Below is a small trained network, with its code and all its weights. Each question gives an input and a class and asks what happens when units are switched off, that is, made to give their printed mean instead of their output.

import numpy as np


def w(rows, s, z=0):
    codes = np.array(rows[::2]) - 128.0
    scale = np.full(codes.shape[1], s)
    scale[-1] = z or s
    return codes * scale


def f(y):
    return np.maximum(y, 0)


def log_softmax(a):
    a = a - a.max(-1, keepdims=True)
    return a - np.log(np.exp(a).sum(-1, keepdims=True))


def net(x, mask):
    res = np.array(x, float).reshape(1, 7) / 4 @ E
    y = f(res @ A[0][:, :-1].T + A[0][:, -1])
    res = res + np.where(mask, y, B[0][:, -1]) @ B[0][:, :-1]
    return log_softmax(res[-1] @ U[:, :-1].T + U[:, -1])


A, B = {}, {}
E = w([
[225,64,180,22,35,211,208,91,227,212],'x0',
[16,160,213,180,207,231,189,185,220,129],'x1',
[129,126,125,131,131,128,130,123,131,118],'x2',
[129,10,20,30,234,241,28,229,114,150],'x3',
[187,12,227,100,180,74,246,215,52,32],'x4',
[129,136,123,120,130,121,125,126,135,125],'x5',
[242,96,101,252,211,19,121,205,226,244],'x6',
],0.0037)
A[0] = w([
[94,203,57,158,85,179,35,41,201,207,57],'N1',
[43,123,158,47,89,191,120,80,72,49,63],'N2',
[74,196,87,157,110,185,65,78,195,181,107],'N3',
[196,94,163,46,54,207,188,89,209,196,48],'N4',
[224,112,59,99,55,4,93,70,32,122,229],'N5',
[193,101,158,46,50,216,186,85,206,201,66],'N6',
[179,101,152,63,65,196,180,95,189,182,78],'N7',
[41,185,91,202,186,82,47,151,54,63,94],'N8',
[186,103,123,198,187,63,127,198,189,190,74],'N9',
[186,98,126,202,191,58,126,202,191,192,70],'N10',
[213,125,48,91,52,27,64,58,39,131,218],'N11',
[151,197,218,201,41,32,225,34,129,121,47],'N12',
[183,55,216,108,150,82,244,183,79,49,54],'N13',
[143,42,62,48,198,202,54,202,110,147,43],'N14',
[91,204,60,152,84,179,30,46,201,209,59],'N15',
[141,58,72,62,183,191,63,198,116,144,66],'N16',
[197,91,161,42,50,211,190,89,203,200,45],'N17',
[141,47,61,47,199,200,60,198,113,143,46],'N18',
[31,166,205,175,174,185,203,159,203,113,227],'N19',
[1,187,213,202,197,218,211,178,228,116,174],'N20',
[145,56,65,55,192,196,61,193,110,148,61],'N21',
[34,189,86,211,187,77,40,156,46,56,82],'N22',
[53,130,147,45,90,198,125,89,55,43,37],'N23',
[39,136,149,27,75,209,129,83,39,24,4],'N24',
[216,118,58,96,51,15,77,62,37,126,228],'N25',
[60,134,145,52,92,192,128,99,59,48,51],'N26',
[170,54,195,108,166,99,226,197,86,53,76],'N27',
[146,34,57,45,202,208,54,206,110,149,33],'N28',
[92,216,54,158,80,180,33,43,206,215,59],'N29',
[206,92,116,231,209,38,117,221,214,218,6],'N30',
[36,141,152,49,93,212,134,97,67,47,68],'N31',
[20,166,195,184,183,207,196,181,212,119,247],'N32',
[152,204,224,206,36,16,237,24,139,123,14],'N33',
[198,91,119,216,202,51,117,209,208,212,28],'N34',
[35,187,83,216,194,74,40,160,42,50,70],'N35',
[58,133,146,47,89,195,130,95,55,43,47],'N36',
[175,45,203,110,175,90,235,204,82,53,75],'N37',
[164,57,192,108,165,98,214,192,89,60,97],'N38',
[179,43,209,105,174,96,233,201,74,42,40],'N39',
[149,191,218,197,43,24,232,29,132,116,51],'N40',
[34,186,83,222,204,66,37,163,38,49,71],'N41',
],0.0037,0.0021)
B[0] = w([
[25,139,161,58,111,39,83,194,24,214,220],'N1',
[193,157,49,203,116,151,171,39,87,197,202],'N2',
[75,116,152,85,128,93,87,167,52,177,206],'N3',
[143,58,115,49,174,25,223,125,206,87,208],'N4',
[200,73,231,119,205,236,38,141,111,93,254],'N5',
[141,59,118,62,170,40,208,127,193,98,215],'N6',
[142,65,118,67,167,45,206,126,189,97,197],'N7',
[152,59,123,61,166,52,209,121,198,98,224],'N8',
[182,171,62,192,105,161,168,40,86,189,192],'N9',
[184,170,62,194,105,162,168,38,84,193,195],'N10',
[195,68,234,108,207,224,42,148,111,93,249],'N11',
[79,216,94,180,71,162,101,190,208,45,227],'N12',
[30,175,138,89,91,72,67,182,35,209,213],'N13',
[74,239,106,193,52,148,113,188,219,37,216],'N14',
[31,138,160,60,112,39,82,195,26,211,221],'N15',
[83,221,110,181,64,142,116,175,202,50,205],'N16',
[145,55,115,43,186,19,229,124,214,86,210],'N17',
[79,235,105,189,52,148,114,184,215,41,214],'N18',
[185,72,183,114,167,203,60,135,112,100,237],'N19',
[223,65,230,104,209,230,36,127,104,104,247],'N20',
[85,221,111,177,68,145,116,175,201,55,210],'N21',
[157,50,123,49,172,36,226,121,214,92,231],'N22',
[193,181,52,203,109,147,183,36,93,205,199],'N23',
[207,189,47,216,109,151,192,14,88,224,210],'N24',
[197,73,226,110,206,227,40,146,112,93,252],'N25',
[187,174,62,195,110,144,179,44,99,200,195],'N26',
[45,160,134,91,98,69,84,170,49,201,209],'N27',
[77,232,106,188,57,146,115,186,212,42,220],'N28',
[35,131,153,66,113,42,89,190,36,205,227],'N29',
[203,186,46,214,102,166,192,2,78,219,208],'N30',
[196,159,63,198,119,155,167,41,92,194,210],'N31',
[210,55,206,109,198,219,48,126,101,108,251],'N32',
[59,253,77,205,35,174,96,211,240,10,231],'N33',
[200,187,40,214,101,165,188,10,76,211,201],'N34',
[160,49,119,41,177,27,234,114,223,91,233],'N35',
[181,168,77,189,116,142,173,50,103,193,199],'N36',
[46,157,131,96,103,76,85,167,54,198,218],'N37',
[61,150,128,103,106,84,92,159,65,187,207],'N38',
[20,177,140,76,88,50,73,183,32,222,213],'N39',
[83,211,100,181,71,163,99,190,202,50,230],'N40',
[162,50,122,45,175,33,234,110,213,94,240],'N41',
],0.0038,0.0039)
U = w([
[191,169,42,211,106,154,195,19,85,223,90],'0',
[58,215,105,183,57,147,106,200,211,2,95],'1',
[13,130,152,60,114,45,77,185,34,229,97],'2',
[154,45,119,46,180,22,251,116,211,74,102],'3',
[139,95,144,134,144,155,113,129,117,116,254],'4',
[202,71,220,117,199,241,33,131,108,91,97],'5',
],0.0071,0.0073)

Each question gives the input, the list of numbers given to net, and the class t.
The units are the neurons (one row each of A and B). Each row of codes is followed by its name. A weight is (code - 128) times the scale printed after its matrix; where a second scale follows, it is the last column's (A, B and U).
mask holds one flag per neuron, in row order. A switched-off neuron (its flag False) gives its mean, the last column of its row in B, instead of its output. The means were averaged over made-up inputs and are rounded, as every weight is.
A unit's drop is (log p(t) with every unit on - log p(t) with that unit switched off) / (log p(t) with every unit on - log p(t) with every unit switched off).
The circuit of an input: a set's keep is (log p(t) with only the set's units on - log p(t) with every unit switched off) / (log p(t) with every unit on - log p(t) with every unit switched off). Starting from the 12 units with the biggest drops (on a tie, the unit counted first), units are removed one at a time, each time the one whose removal leaves the highest keep (on an exact tie, the one counted first), for as long as the keep stays at least 0.8.
circuit, biggest first: the units of the circuit, biggest drop first
most important unit: the unit with the biggest drop
top k neurons: the k neurons with the biggest drops, biggest first
drop when u is switched off: that unit's drop, to one decimal
input [4,5,-8,2,-8,-2,-8], class 0: circuit, biggest first : [N24; N31]
input [-6,-8,8,-4,7,-2,-1], class 5: most important unit : N5
input [0,7,-8,5,-4,2,7], class 0: circuit, biggest first : [N30; N34]
input [-7,-3,1,-3,3,-6,7], class 0: top 4 neurons : [N30; N34; N10; N9]
input [-4,0,-3,0,5,-2,5], class 0: top 2 neurons : [N30; N34]
input [-1,6,5,1,3,-5,1], class 5: top 3 neurons : [N20; N32; N19]
input [-8,3,-4,4,7,0,4], class 3: top 3 neurons : [N41; N35; N22]
input [-2,8,-1,-3,-1,0,-6], class 5: circuit, biggest first : [N20; N32]
input [5,-8,-4,0,-3,3,-6], class 5: circuit, biggest first : [N11; N25]
input [8,-8,-8,5,-7,-5,-6], class 3: top 3 neurons : [N17; N4; N6]
input [4,0,-6,-7,0,3,3], class 1: circuit, biggest first : [N33; N12]
input [-1,-6,8,5,-4,4,0], class 5: top 4 neurons : [N11; N25; N5; N33]
input [-2,-8,1,6,5,-1,4], class 5: top 4 neurons : [N5; N25; N11; N33]
input [-6,8,-3,-1,5,4,-6], class 5: circuit, biggest first : [N20]
input [-2,2,-1,1,6,-7,8], class 0: top 2 neurons : [N30; N34]
input [-1,8,-3,1,-6,-3,2], class 5: top 2 neurons : [N20; N32]
input [6,-8,1,0,7,-5,4], class 5: top 3 neurons : [N5; N25; N11]
input [-6,8,-3,-1,-2,3,-6], class 5: top 3 neurons : [N20; N32; N19]
input [6,6,8,-7,1,6,-7], class 0: drop when N24 is switched off : 0.5
input [8,3,-4,0,2,-8,0], class 3: drop when N34 is switched off : 0.0
input [7,0,6,-8,-5,7,-4], class 1: circuit, biggest first : [N33]
input [0,-2,4,-4,1,2,-1], class 1: drop when N20 is switched off : 0.2
input [8,5,1,1,3,-4,-3], class 3: drop when N4 is switched off : 0.2
